Below is a small trained network, with its code and all its weights. Each question gives an input and a class and asks what happens when units are switched off, that is, made to give their printed mean instead of their output.

import numpy as np


def w(rows, s, z=0):
    codes = np.array(rows[::2]) - 128.0
    scale = np.full(codes.shape[1], s)
    scale[-1] = z or s
    return codes * scale


def f(y):
    return y / 2 * (1 + np.tanh(0.7978845608 * (y + 0.044715 * y**3)))


def log_softmax(a):
    a = a - a.max(-1, keepdims=True)
    return a - np.log(np.exp(a).sum(-1, keepdims=True))


def net(x, mask):
    res = np.array(x, float).reshape(1, 5) / 4 @ E
    y = f(res @ A[0][:, :-1].T + A[0][:, -1])
    res = res + np.where(mask, y, B[0][:, -1]) @ B[0][:, :-1]
    return log_softmax(res[-1] @ U[:, :-1].T + U[:, -1])


A, B = {}, {}
E = w([
[200,116,38],'x0',
[196,246,91],'x1',
[158,208,73],'x2',
[3,187,85],'x3',
[94,51,15],'x4',
],0.0034)
A[0] = w([
[107,99,113,113],'neuron 0',
[145,152,116,206],'neuron 1',
[119,138,213,139],'neuron 2',
[135,52,187,171],'neuron 3',
[130,109,111,100],'neuron 4',
[100,99,117,93],'neuron 5',
[158,165,92,218],'neuron 6',
[113,116,138,79],'neuron 7',
[111,79,88,131],'neuron 8',
[141,105,108,135],'neuron 9',
[112,133,145,100],'neuron 10',
[6,121,112,91],'neuron 11',
[121,114,124,80],'neuron 12',
[122,168,142,247],'neuron 13',
[112,181,131,224],'neuron 14',
[146,142,91,184],'neuron 15',
[164,171,85,254],'neuron 16',
[135,50,68,118],'neuron 17',
[131,111,100,115],'neuron 18',
[122,92,159,128],'neuron 19',
[122,109,98,127],'neuron 20',
[96,112,137,85],'neuron 21',
[78,144,75,174],'neuron 22',
[130,169,128,198],'neuron 23',
[122,156,215,189],'neuron 24',
],0.015,0.0026)
B[0] = w([
[130,157,101,141],'neuron 0',
[150,141,160,167],'neuron 1',
[117,49,136,217],'neuron 2',
[175,44,77,252],'neuron 3',
[140,141,108,124],'neuron 4',
[123,159,97,138],'neuron 5',
[173,163,178,191],'neuron 6',
[117,126,104,121],'neuron 7',
[155,175,92,171],'neuron 8',
[156,134,111,141],'neuron 9',
[110,112,119,127],'neuron 10',
[3,156,86,227],'neuron 11',
[127,136,109,116],'neuron 12',
[127,114,182,198],'neuron 13',
[120,119,196,193],'neuron 14',
[155,160,150,162],'neuron 15',
[190,164,192,217],'neuron 16',
[192,167,67,205],'neuron 17',
[144,151,113,132],'neuron 18',
[136,93,92,166],'neuron 19',
[140,158,116,139],'neuron 20',
[102,135,92,134],'neuron 21',
[84,179,173,186],'neuron 22',
[135,132,179,170],'neuron 23',
[114,40,171,244],'neuron 24',
],0.041,0.0035)
U = w([
[153,123,180,255],'0',
[172,158,185,166],'1',
[104,93,179,28],'2',
[160,132,10,173],'3',
[7,187,95,121],'4',
[100,4,122,98],'5',
[197,192,93,36],'6',
],0.0047,0.0043)

Each question gives the input, the list of numbers given to net, and the class t.
The units are the neurons (one row each of A and B). Each row of codes is followed by its name. A weight is (code - 128) times the scale printed after its matrix; where a second scale follows, it is the last column's (A, B and U).
mask holds one flag per neuron, in row order. A switched-off neuron (its flag False) gives its mean, the last column of its row in B, instead of its output. The means were averaged over made-up inputs and are rounded, as every weight is.
A unit's drop is (log p(t) with every unit on - log p(t) with that unit switched off) / (log p(t) with every unit on - log p(t) with every unit switched off).
The circuit of an input: a set's keep is (log p(t) with only the set's units on - log p(t) with every unit switched off) / (log p(t) with every unit on - log p(t) with every unit switched off). Starting from the 12 units with the biggest drops (on a tie, the unit counted first), units are removed one at a time, each time the one whose removal leaves the highest keep (on an exact tie, the one counted first), for as long as the keep stays at least 0.8.
circuit, biggest first: the units of the circuit, biggest drop first
most important unit: the unit with the biggest drop
k most important neurons: the k neurons with the biggest drops, biggest first
drop of u: that unit's drop, to one decimal
input [-5,2,4,-2,-8], class 5: circuit, biggest first : (neuron 24)
input [4,6,-1,8,7], class 1: circuit, biggest first : (neuron 16; neuron 6)
input [2,-5,7,3,3], class 6: circuit, biggest first : (neuron 24; neuron 2)
input [8,4,4,-2,4], class 1: 2 most important neurons : (neuron 16; neuron 6)
input [1,-8,7,-1,-1], class 6: 3 most important neurons : (neuron 24; neuron 2; neuron 11)
input [6,2,-4,6,6], class 4: 2 most important neurons : (neuron 11; neuron 22)
input [-2,-2,-4,6,-4], class 5: 2 most important neurons : (neuron 24; neuron 2)
input [-2,8,8,8,-6], class 1: 2 most important neurons : (neuron 16; neuron 6)
input [-6,-2,6,6,-4], class 4: 3 most important neurons : (neuron 11; neuron 3; neuron 22)
input [-3,6,-4,-1,-6], class 5: 3 most important neurons : (neuron 24; neuron 2; neuron 22)
input [5,-1,5,5,8], class 6: drop of neuron 17 : 0.3
input [2,7,2,-7,-3], class 1: drop of neuron 6 : 0.1
input [-2,-1,-1,-4,-7], class 5: drop of neuron 15 : 0.0
input [0,-5,2,0,6], class 3: most important unit : neuron 17
input [3,3,6,-8,6], class 6: drop of neuron 24 : 0.2
